Below are the code and all the weights of a small trained network. Each question names an input and a target symbol and asks about switching units off, where a switched-off unit gives its printed mean instead of its output.

import numpy as np


def w(rows, s, z=0):
    codes = np.array(rows[::2]) - 128.0
    scale = np.full(codes.shape[1], s)
    scale[-1] = z or s
    return codes * scale


def norm(h):
    return h / np.sqrt((h * h).mean(-1, keepdims=True) + 1e-5)


def f(y):
    return y / 2 * (1 + np.tanh(0.7978845608 * (y + 0.044715 * y**3)))


def softmax(a):
    e = np.exp(a - a.max(-1, keepdims=True))
    return e / e.sum(-1, keepdims=True)


def log_softmax(a):
    a = a - a.max(-1, keepdims=True)
    return a - np.log(np.exp(a).sum(-1, keepdims=True))


def net(x, mask):
    ids = ['αβεθπψω'.index(c) for c in x.split()]
    T = len(ids)
    res = E[ids] + P[:T]
    r = norm(res)
    for j in range(2):
        rows = slice(3 * j, 3 * j + 3)
        q, k, v = (r @ M[0][rows].T for M in (Q, K, V))
        z = softmax(np.where(np.tri(T) > 0, q @ k.T / 3**0.5, -1e9)) @ v
        o = O[0][rows]
        res = res + np.where(mask[j], z, o[:, -1]) @ o[:, :-1]
    y = f(norm(res) @ A[0][:, :-1].T + A[0][:, -1])
    res = res + np.where(mask[2:10], y, B[0][:, -1]) @ B[0][:, :-1]
    return log_softmax(norm(res)[-1] @ U[:, :-1].T + U[:, -1])


Q, K, V, O, A, B = {}, {}, {}, {}, {}, {}
E = w([
[137,185,127,82,218,86,157,165,214,101,137],'α',
[127,76,224,122,206,75,123,216,90,66,109],'β',
[125,40,122,87,133,168,125,152,185,175,169],'ε',
[112,100,163,169,255,125,186,162,141,199,98],'θ',
[178,128,183,62,80,121,101,178,48,129,133],'π',
[179,92,227,59,71,155,180,200,180,156,122],'ψ',
[168,125,76,125,159,160,77,131,88,105,53],'ω',
],0.007)
P = w([
[45,142,68,58,84,59,98,54,127,171,169],'0',
[87,140,115,149,75,177,83,167,113,130,170],'1',
[114,141,192,140,134,184,121,13,137,90,129],'2',
[95,130,120,46,127,120,97,119,124,206,63],'3',
[133,185,111,167,96,187,83,176,136,146,139],'4',
[254,80,95,173,166,146,169,76,83,104,95],'5',
],0.0068)
Q[0] = w([
[143,172,101,238,82,61,176,50,162,39,208],'head 1',
[147,210,75,81,149,110,93,196,179,122,128],'head 1',
[202,189,127,198,125,193,112,221,151,108,207],'head 1',
[153,106,90,127,93,244,138,54,201,157,150],'head 2',
[106,161,68,247,193,134,64,1,101,70,121],'head 2',
[56,43,111,144,205,89,193,144,168,235,149],'head 2',
],0.0086)
K[0] = w([
[2,122,155,75,126,39,86,115,152,93,251],'head 1',
[111,208,126,120,117,179,81,161,169,141,63],'head 1',
[94,247,79,130,225,83,145,108,170,146,113],'head 1',
[137,123,39,104,86,186,128,89,184,153,136],'head 2',
[92,137,44,144,203,123,81,89,93,86,107],'head 2',
[99,82,151,182,205,154,174,131,188,222,173],'head 2',
],0.0097)
V[0] = w([
[195,185,84,60,143,129,96,160,164,23,122],'head 1',
[144,132,36,175,194,159,59,88,89,119,109],'head 1',
[123,87,152,107,91,159,60,77,15,181,139],'head 1',
[3,168,177,110,65,146,91,152,148,170,162],'head 2',
[123,243,121,151,113,187,123,98,133,189,102],'head 2',
[99,185,155,92,190,126,115,165,100,167,178],'head 2',
],0.0048)
O[0] = w([
[23,30,99,121,1,178,102,123,126,61,55,208],'head 1',
[54,170,135,231,163,219,45,140,152,89,111,86],'head 1',
[113,235,98,112,146,82,185,86,98,108,123,136],'head 1',
[140,43,75,201,140,148,80,162,73,117,46,250],'head 2',
[136,97,158,129,94,31,124,159,78,140,163,118],'head 2',
[154,135,124,165,62,108,64,91,153,137,89,226],'head 2',
],0.0052,0.0027)
A[0] = w([
[121,160,101,206,109,187,145,159,115,89,159,3],'neuron 1',
[124,190,178,119,98,165,193,95,168,92,255,101],'neuron 2',
[147,150,135,124,159,129,130,190,112,106,93,106],'neuron 3',
[154,107,108,156,110,115,119,67,81,101,119,163],'neuron 4',
[190,113,134,202,129,150,146,133,113,133,161,118],'neuron 5',
[123,91,110,111,75,151,98,146,109,151,124,149],'neuron 6',
[119,159,110,105,147,107,134,103,107,175,110,63],'neuron 7',
[140,80,121,109,140,137,117,70,193,120,90,86],'neuron 8',
],0.011,0.0062)
B[0] = w([
[149,171,161,78,84,80,173,112,69,118,152,144],'neuron 1',
[95,194,89,157,169,58,145,9,224,107,132,188],'neuron 2',
[129,121,112,137,119,143,138,101,133,145,169,168],'neuron 3',
[160,111,166,142,164,157,135,142,157,145,135,183],'neuron 4',
[195,125,174,95,120,149,121,77,100,86,105,166],'neuron 5',
[93,157,120,138,147,106,137,112,153,114,136,254],'neuron 6',
[116,126,135,159,86,151,128,138,124,87,144,156],'neuron 7',
[180,130,163,143,133,143,137,117,94,119,158,208],'neuron 8',
],0.014,0.0058)
U = w([
[127,170,129,105,215,24,122,52,189,75,122,31],'α',
[190,82,231,117,140,214,116,129,95,108,111,175],'β',
[115,110,42,147,101,215,170,117,122,162,255,59],'ε',
[151,194,157,196,202,81,97,248,147,227,185,97],'θ',
[110,205,132,186,31,114,191,139,50,58,96,77],'π',
[139,65,69,74,129,57,181,196,133,175,88,202],'ψ',
[70,90,106,158,121,195,69,193,185,114,27,253],'ω',
],0.0071,0.0045)

Each question gives the input, a string of symbols that net reads in full, and the target symbol t.
The units are the heads (3 rows each of Q, K, V and O) and the neurons (one row each of A and B). Each row of codes is followed by its name. A weight is (code - 128) times the scale printed after its matrix; where a second scale follows, it is the last column's (O, A, B and U).
mask holds one flag per unit, heads first, then neurons. A switched-off unit (its flag False) gives its mean, the last column of its rows in O or B, instead of its output. The means were averaged over made-up inputs and are rounded, as every weight is.
A unit's drop is (log p(t) with every unit on - log p(t) with that unit switched off) / (log p(t) with every unit on - log p(t) with every unit switched off).
The circuit of an input: a set's keep is (log p(t) with only the set's units on - log p(t) with every unit switched off) / (log p(t) with every unit on - log p(t) with every unit switched off). Starting from all 10 units, units are removed one at a time, each time the one whose removal leaves the highest keep (on an exact tie, the one counted first), for as long as the keep stays at least 0.8.
units of the circuit, in order: the units of the circuit, biggest drop first
most important unit: the unit with the biggest drop
k most important neurons: the k neurons with the biggest drops, biggest first
which heads matter: for each layer, one digit per head in row order, 1 if its drop is at least 0.15 and else 0, layers parted by /
drop of u: that unit's drop, to one decimal
input α β ω ω β, target π: most important unit	neuron 1
input β θ π θ, target π: which heads matter	10
input ψ π ψ β, target ψ: which heads matter	10
input β α π ε, target π: which heads matter	10
input ω α ε θ, target θ: which heads matter	10
input ω α ω α α ε, target α: which heads matter	01
input θ ψ α π, target ψ: which heads matter	10
input ω α θ ε, target θ: 2 most important neurons	neuron 5; neuron 2
input ε β β ψ π, target θ: 3 most important neurons	neuron 2; neuron 4; neuron 6
input α ω β α π, target ω: units of the circuit, in order	head 1; neuron 8
input β θ β ω α ψ, target α: units of the circuit, in order	head 2; neuron 2
input ψ β θ β, target θ: 2 most important neurons	neuron 5; neuron 2
input ψ π ψ β ε, target α: 2 most important neurons	neuron 6; neuron 5
input β ψ π θ, target ψ: units of the circuit, in order	head 1; neuron 2
input ε ω α β β, target ω: units of the circuit, in order	head 1
input α ε α α, target ε: 3 most important neurons	neuron 3; neuron 7; neuron 2
input β α π α, target π: 2 most important neurons	neuron 7; neuron 2
input α β α α, target β: 2 most important neurons	neuron 8; neuron 2
input α β ε β, target ε: 2 most important neurons	neuron 3; neuron 5
input α α π π ψ, target ω: most important neuron	neuron 6
input π α α π, target π: drop of neuron 7	1.1
input α ε ψ ε, target ψ: drop of neuron 2	0.3
input α α θ α, target θ: drop of neuron 5	0.1
input α ε ε, target β: drop of neuron 8	0.0
